Below is a small trained network, with its code and all its weights. Each question gives an input and a target symbol and asks what happens when units are switched off, that is, made to give their printed mean instead of their output.

import numpy as np


def w(rows, s, z=0):
    codes = np.array(rows[::2]) - 128.0
    scale = np.full(codes.shape[1], s)
    scale[-1] = z or s
    return codes * scale


def norm(h):
    return h / np.sqrt((h * h).mean(-1, keepdims=True) + 1e-5)


def f(y):
    return np.maximum(y, 0)


def softmax(a):
    e = np.exp(a - a.max(-1, keepdims=True))
    return e / e.sum(-1, keepdims=True)


def log_softmax(a):
    a = a - a.max(-1, keepdims=True)
    return a - np.log(np.exp(a).sum(-1, keepdims=True))


def net(x, mask):
    ids = ['βγδζηθπτ'.index(c) for c in x.split()]
    T = len(ids)
    res = E[ids] + P[:T]
    u = 0
    for l in range(2):
        r = norm(res)
        for j in range(3):
            rows = slice(2 * j, 2 * j + 2)
            q, k, v = (r @ M[l][rows].T for M in (Q, K, V))
            z = softmax(np.where(np.tri(T) > 0, q @ k.T / 2**0.5, -1e9)) @ v
            o = O[l][rows]
            res = res + np.where(mask[u + j], z, o[:, -1]) @ o[:, :-1]
        u += 3
        y = f(norm(res) @ A[l][:, :-1].T + A[l][:, -1])
        res = res + np.where(mask[u : u + 8], y, B[l][:, -1]) @ B[l][:, :-1]
        u += 8
    return log_softmax(norm(res)[-1] @ U[:, :-1].T + U[:, -1])


Q, K, V, O, A, B = {}, {}, {}, {}, {}, {}
E = w([
[103,152,77],'β',
[235,150,89],'γ',
[194,73,150],'δ',
[125,77,60],'ζ',
[104,133,154],'η',
[80,86,100],'θ',
[76,249,151],'π',
[143,47,65],'τ',
],0.02)
P = w([
[42,118,199],'0',
[231,227,109],'1',
[192,200,122],'2',
[156,177,119],'3',
[170,168,98],'4',
[123,126,105],'5',
[176,146,83],'6',
[255,229,10],'7',
],0.0065)
Q[0] = w([
[57,108,104],'L0H0',
[121,197,153],'L0H0',
[129,107,84],'L0H1',
[130,179,50],'L0H1',
[67,49,154],'L0H2',
[8,108,13],'L0H2',
],0.011)
K[0] = w([
[122,58,135],'L0H0',
[115,139,179],'L0H0',
[186,255,67],'L0H1',
[77,172,125],'L0H1',
[93,104,145],'L0H2',
[121,26,43],'L0H2',
],0.012)
V[0] = w([
[176,85,188],'L0H0',
[144,87,203],'L0H0',
[118,78,108],'L0H1',
[133,167,150],'L0H1',
[163,154,161],'L0H2',
[248,104,172],'L0H2',
],0.012)
O[0] = w([
[118,100,167,14],'L0H0',
[84,110,120,3],'L0H0',
[102,73,189,62],'L0H1',
[130,55,174,174],'L0H1',
[86,62,206,106],'L0H2',
[2,78,117,56],'L0H2',
],0.0068,0.003)
A[0] = w([
[87,118,180,160],'L0N0',
[211,209,138,205],'L0N1',
[75,127,61,119],'L0N2',
[68,173,98,129],'L0N3',
[181,117,115,148],'L0N4',
[179,4,70,254],'L0N5',
[105,74,124,24],'L0N6',
[114,162,86,148],'L0N7',
],0.011,0.0052)
B[0] = w([
[181,65,70,144],'L0N0',
[55,51,156,248],'L0N1',
[255,147,125,152],'L0N2',
[197,115,170,161],'L0N3',
[178,76,124,172],'L0N4',
[85,52,35,225],'L0N5',
[87,104,104,131],'L0N6',
[130,93,91,174],'L0N7',
],0.0084,0.011)
Q[1] = w([
[121,116,228],'L1H0',
[129,110,104],'L1H0',
[89,184,122],'L1H1',
[252,118,79],'L1H1',
[109,191,58],'L1H2',
[1,146,97],'L1H2',
],0.0092)
K[1] = w([
[65,2,139],'L1H0',
[175,146,86],'L1H0',
[184,140,197],'L1H1',
[90,199,177],'L1H1',
[145,187,103],'L1H2',
[33,103,157],'L1H2',
],0.0094)
V[1] = w([
[135,221,87],'L1H0',
[112,112,129],'L1H0',
[51,250,132],'L1H1',
[93,204,138],'L1H1',
[152,55,2],'L1H2',
[102,154,100],'L1H2',
],0.0086)
O[1] = w([
[219,75,7,107],'L1H0',
[94,97,167,135],'L1H0',
[9,2,71,78],'L1H1',
[21,65,137,92],'L1H1',
[11,109,213,254],'L1H2',
[74,117,39,127],'L1H2',
],0.0041,0.0059)
A[1] = w([
[85,101,172,164],'L1N0',
[100,179,136,179],'L1N1',
[70,28,86,90],'L1N2',
[37,103,160,10],'L1N3',
[142,221,132,184],'L1N4',
[192,73,5,198],'L1N5',
[111,191,123,254],'L1N6',
[46,103,150,168],'L1N7',
],0.011,0.0041)
B[1] = w([
[171,158,192,148],'L1N0',
[1,72,147,154],'L1N1',
[53,212,104,215],'L1N2',
[117,98,110,136],'L1N3',
[144,15,8,173],'L1N4',
[212,227,197,249],'L1N5',
[154,38,111,168],'L1N6',
[184,205,136,155],'L1N7',
],0.0068,0.012)
U = w([
[81,200,153,89],'β',
[230,121,150,141],'γ',
[169,64,214,239],'δ',
[135,95,101,7],'ζ',
[104,151,230,157],'η',
[141,152,125,30],'θ',
[8,63,157,253],'π',
[119,2,78,73],'τ',
],0.012,0.0047)

Each question gives the input, a string of symbols that net reads in full, and the target symbol t.
The units are the heads (2 rows each of Q, K, V and O) and the neurons (one row each of A and B). Each row of codes is followed by its name. A weight is (code - 128) times the scale printed after its matrix; where a second scale follows, it is the last column's (O, A, B and U).
mask holds one flag per unit, layer by layer, with each layer's heads first. A switched-off unit (its flag False) gives its mean, the last column of its rows in O or B, instead of its output. The means were averaged over made-up inputs and are rounded, as every weight is.
A unit's drop is (log p(t) with every unit on - log p(t) with that unit switched off) / (log p(t) with every unit on - log p(t) with every unit switched off).
The circuit of an input: a set's keep is (log p(t) with only the set's units on - log p(t) with every unit switched off) / (log p(t) with every unit on - log p(t) with every unit switched off). Starting from the 12 units with the biggest drops (on a tie, the unit counted first), units are removed one at a time, each time the one whose removal leaves the highest keep (on an exact tie, the one counted first), for as long as the keep stays at least 0.8.
units of the circuit, in order: the units of the circuit, biggest drop first
unit that matters most: the unit with the biggest drop
k most important neurons: the k neurons with the biggest drops, biggest first
top k neurons in layer l: the k neurons of layer l with the biggest drops, biggest first
which heads matter: for each layer, one digit per head in row order, 1 if its drop is at least 0.15 and else 0, layers parted by /
drop of u: that unit's drop, to one decimal
input γ τ π γ ζ τ δ η, target η: which heads matter : 000 / 010
input β δ γ π τ β β, target β: units of the circuit, in order : [L1N2 L1N4]
input β δ τ ζ, target γ: units of the circuit, in order : [L1N5 L1H1]
input ζ β τ π, target π: 2 most important neurons : [L1N5 L1N1]
input γ ζ ζ θ δ, target π: units of the circuit, in order : [L0H2 L1N2]
input θ β β, target γ: units of the circuit, in order : [L0N5 L1N2]
input ζ γ γ, target β: 2 most important neurons : [L1N2 L0N5]
input δ τ γ τ π β η, target η: top neuron in layer 0 : [L0N0]
input δ δ γ γ η η, target δ: top 3 neurons in layer 0 : [L0N5 L0N1 L0N0]
input γ δ η β τ, target γ: 3 most important neurons : [L0N1 L1N5 L0N2]
input δ γ β β, target γ: which heads matter : 000 / 000
input ζ β θ θ γ ζ, target γ: which heads matter : 000 / 010
input β θ θ, target γ: which heads matter : 100 / 010
input θ ζ π, target π: top 2 neurons in layer 0 : [L0N5 L0N1]
input β β γ η β η, target δ: unit that matters most : L0N5
input π γ π γ γ, target τ: 4 most important neurons : [L0N1 L0N4 L0N2 L1N2]
input δ π π π β γ, target τ: top 3 neurons in layer 0 : [L0N1 L0N4 L0N2]
input π τ β, target β: top 2 neurons in layer 1 : [L1N2 L1N4]
input γ τ θ β β π π, target τ: drop of L1N2 : 0.2
input π β π β γ π, target τ: drop of L1N5 : 0.3
input β β δ θ, target γ: unit that matters most : L1H1
input θ δ θ δ, target π: drop of L0H2 : 1.0
input δ ζ β τ, target γ: drop of L0N2 : 0.4
